Below are the code and all the weights of a small trained network. Each question names an input and a target symbol and asks about switching units off, where a switched-off unit gives its printed mean instead of its output.

import numpy as np


def w(rows, s, z=0):
    codes = np.array(rows[::2]) - 128.0
    scale = np.full(codes.shape[1], s)
    scale[-1] = z or s
    return codes * scale


def f(y):
    return y / 2 * (1 + np.tanh(0.7978845608 * (y + 0.044715 * y**3)))


def softmax(a):
    e = np.exp(a - a.max(-1, keepdims=True))
    return e / e.sum(-1, keepdims=True)


def log_softmax(a):
    a = a - a.max(-1, keepdims=True)
    return a - np.log(np.exp(a).sum(-1, keepdims=True))


def net(x, mask):
    ids = ['αδεζθλμξπστφω'.index(c) for c in x.split()]
    T = len(ids)
    res = E[ids] + P[:T]
    q, k, v = (res @ M[0].T for M in (Q, K, V))
    z = softmax(np.where(np.tri(T) > 0, q @ k.T / 3**0.5, -1e9)) @ v
    res = res + np.where(mask[0], z, O[0][:, -1]) @ O[0][:, :-1]
    y = f(res @ A[0][:, :-1].T + A[0][:, -1])
    res = res + np.where(mask[1:13], y, B[0][:, -1]) @ B[0][:, :-1]
    return log_softmax(res[-1] @ U[:, :-1].T + U[:, -1])


Q, K, V, O, A, B = {}, {}, {}, {}, {}, {}
E = w([
[150,128,163,154,98],'α',
[160,74,230,153,139],'δ',
[178,115,118,160,49],'ε',
[184,69,196,151,69],'ζ',
[175,58,110,149,98],'θ',
[127,142,52,148,81],'λ',
[107,183,95,148,63],'μ',
[118,115,24,142,124],'ξ',
[127,129,254,131,93],'π',
[104,85,85,131,214],'σ',
[82,126,188,128,197],'τ',
[79,179,99,124,167],'φ',
[46,227,214,123,144],'ω',
],0.0097)
P = w([
[171,149,124,255,167],'0',
[102,99,120,179,98],'1',
[207,158,137,193,160],'2',
[59,91,125,160,79],'3',
[210,162,140,167,162],'4',
[60,86,124,141,67],'5',
[213,161,144,146,160],'6',
[59,83,132,126,66],'7',
[214,162,144,128,166],'8',
[59,82,129,112,69],'9',
[213,168,151,112,173],'10',
[59,82,131,98,65],'11',
[211,169,158,94,185],'12',
[73,78,125,88,59],'13',
],0.012)
Q[0] = w([
[133,150,126,237,155],'h1',
[7,52,91,92,80],'h1',
[225,183,76,126,184],'h1',
],0.017)
K[0] = w([
[140,164,145,214,166],'h1',
[125,137,141,3,137],'h1',
[130,113,144,201,112],'h1',
],0.024)
V[0] = w([
[184,27,220,126,95],'h1',
[181,56,24,126,113],'h1',
[89,57,137,126,252],'h1',
],0.016)
O[0] = w([
[109,248,116,187,52,224],'h1',
[140,60,234,212,55,156],'h1',
[6,138,171,201,201,252],'h1',
],0.014,0.0029)
A[0] = w([
[219,221,68,183,172,99],'n1',
[43,32,169,165,137,92],'n2',
[69,183,140,140,65,149],'n3',
[114,61,147,148,92,104],'n4',
[214,118,90,53,233,3],'n5',
[140,105,149,172,127,122],'n6',
[39,186,94,136,171,112],'n7',
[33,131,91,41,173,194],'n8',
[36,77,162,140,2,38],'n9',
[177,63,87,84,47,162],'n10',
[73,113,86,74,207,28],'n11',
[226,77,176,85,201,65],'n12',
],0.0069,0.0064)
B[0] = w([
[98,123,167,9,153,183],'n1',
[84,146,105,45,61,232],'n2',
[89,98,124,163,93,232],'n3',
[131,119,131,76,177,184],'n4',
[65,225,67,160,125,170],'n5',
[114,127,117,97,124,177],'n6',
[171,155,71,152,174,248],'n7',
[142,21,83,156,102,254],'n8',
[145,178,192,111,255,214],'n9',
[196,223,140,111,136,192],'n10',
[201,84,151,69,76,189],'n11',
[115,111,32,219,97,168],'n12',
],0.0087,0.0085)
U = w([
[158,120,184,54,170,231],'α',
[91,198,118,157,155,27],'δ',
[181,136,146,95,97,176],'ε',
[79,156,114,108,6,108],'ζ',
[134,137,172,222,124,232],'θ',
[183,84,123,172,115,62],'λ',
[166,168,88,184,135,3],'μ',
[127,30,146,87,65,185],'ξ',
[138,179,147,75,178,134],'π',
[44,123,162,97,146,159],'σ',
[162,126,139,152,255,119],'τ',
[59,96,68,216,81,104],'φ',
[134,107,91,85,126,39],'ω',
],0.0075,0.004)

Each question gives the input, a string of symbols that net reads in full, and the target symbol t.
The units are the heads (3 rows each of Q, K, V and O) and the neurons (one row each of A and B). Each row of codes is followed by its name. A weight is (code - 128) times the scale printed after its matrix; where a second scale follows, it is the last column's (O, A, B and U).
mask holds one flag per unit, heads first, then neurons. A switched-off unit (its flag False) gives its mean, the last column of its rows in O or B, instead of its output. The means were averaged over made-up inputs and are rounded, as every weight is.
A unit's drop is (log p(t) with every unit on - log p(t) with that unit switched off) / (log p(t) with every unit on - log p(t) with every unit switched off).
The circuit of an input: a set's keep is (log p(t) with only the set's units on - log p(t) with every unit switched off) / (log p(t) with every unit on - log p(t) with every unit switched off). Starting from the 12 units with the biggest drops (on a tie, the unit counted first), units are removed one at a time, each time the one whose removal leaves the highest keep (on an exact tie, the one counted first), for as long as the keep stays at least 0.8.
circuit, biggest first: the units of the circuit, biggest drop first
k most important neurons: the k neurons with the biggest drops, biggest first
drop when u is switched off: that unit's drop, to one decimal
input ω δ τ, target ω: 3 most important neurons => n11; n8; n1
input μ θ τ φ φ τ π, target μ: circuit, biggest first => h1; n12; n5; n10
input φ θ θ λ θ, target φ: circuit, biggest first => h1; n12; n5; n9
input θ φ ε φ λ θ ζ σ, target σ: circuit, biggest first => h1; n2; n9
input τ ε τ σ φ ξ θ θ θ ζ ξ θ σ θ, target σ: circuit, biggest first => h1; n9; n2
input δ θ τ θ θ, target δ: circuit, biggest first => h1
input μ λ δ τ λ ω τ ξ ξ α δ θ θ, target μ: circuit, biggest first => h1; n12; n5; n10
input τ τ ξ μ τ θ ω ξ θ τ μ, target τ: circuit, biggest first => h1; n7
input π θ θ δ, target θ: circuit, biggest first => h1; n9; n2
input σ τ τ π φ θ τ π θ μ α τ π σ, target φ: circuit, biggest first => h1; n8; n1
input μ θ π ε τ ζ τ τ α, target μ: 3 most important neurons => n12; n5; n10
input π θ φ θ τ θ θ, target π: circuit, biggest first => h1; n1
input λ ξ ξ ξ τ π τ φ θ σ, target ξ: circuit, biggest first => h1; n2; n8; n5
input σ ω θ ε θ θ τ, target σ: circuit, biggest first => h1; n2
input ζ θ φ π π τ θ α φ θ θ φ ω, target ζ: 2 most important neurons => n9; n3
input μ μ θ θ τ φ δ ω σ σ μ, target μ: 2 most important neurons => n12; n5
input μ ω ξ μ θ θ θ, target μ: most important neuron => n12
input μ α σ θ α θ σ μ, target σ: 2 most important neurons => n9; n2
input λ θ π τ τ π θ θ δ, target λ: drop when n10 is switched off => 0.1
input ζ σ δ θ ξ θ α α θ ζ μ μ τ μ, target φ: drop when n11 is switched off => -0.1
input θ σ θ ω σ θ ζ, target θ: drop when n1 is switched off => 0.1
input ξ α σ θ τ θ α π θ φ λ, target ξ: most important neuron => n2
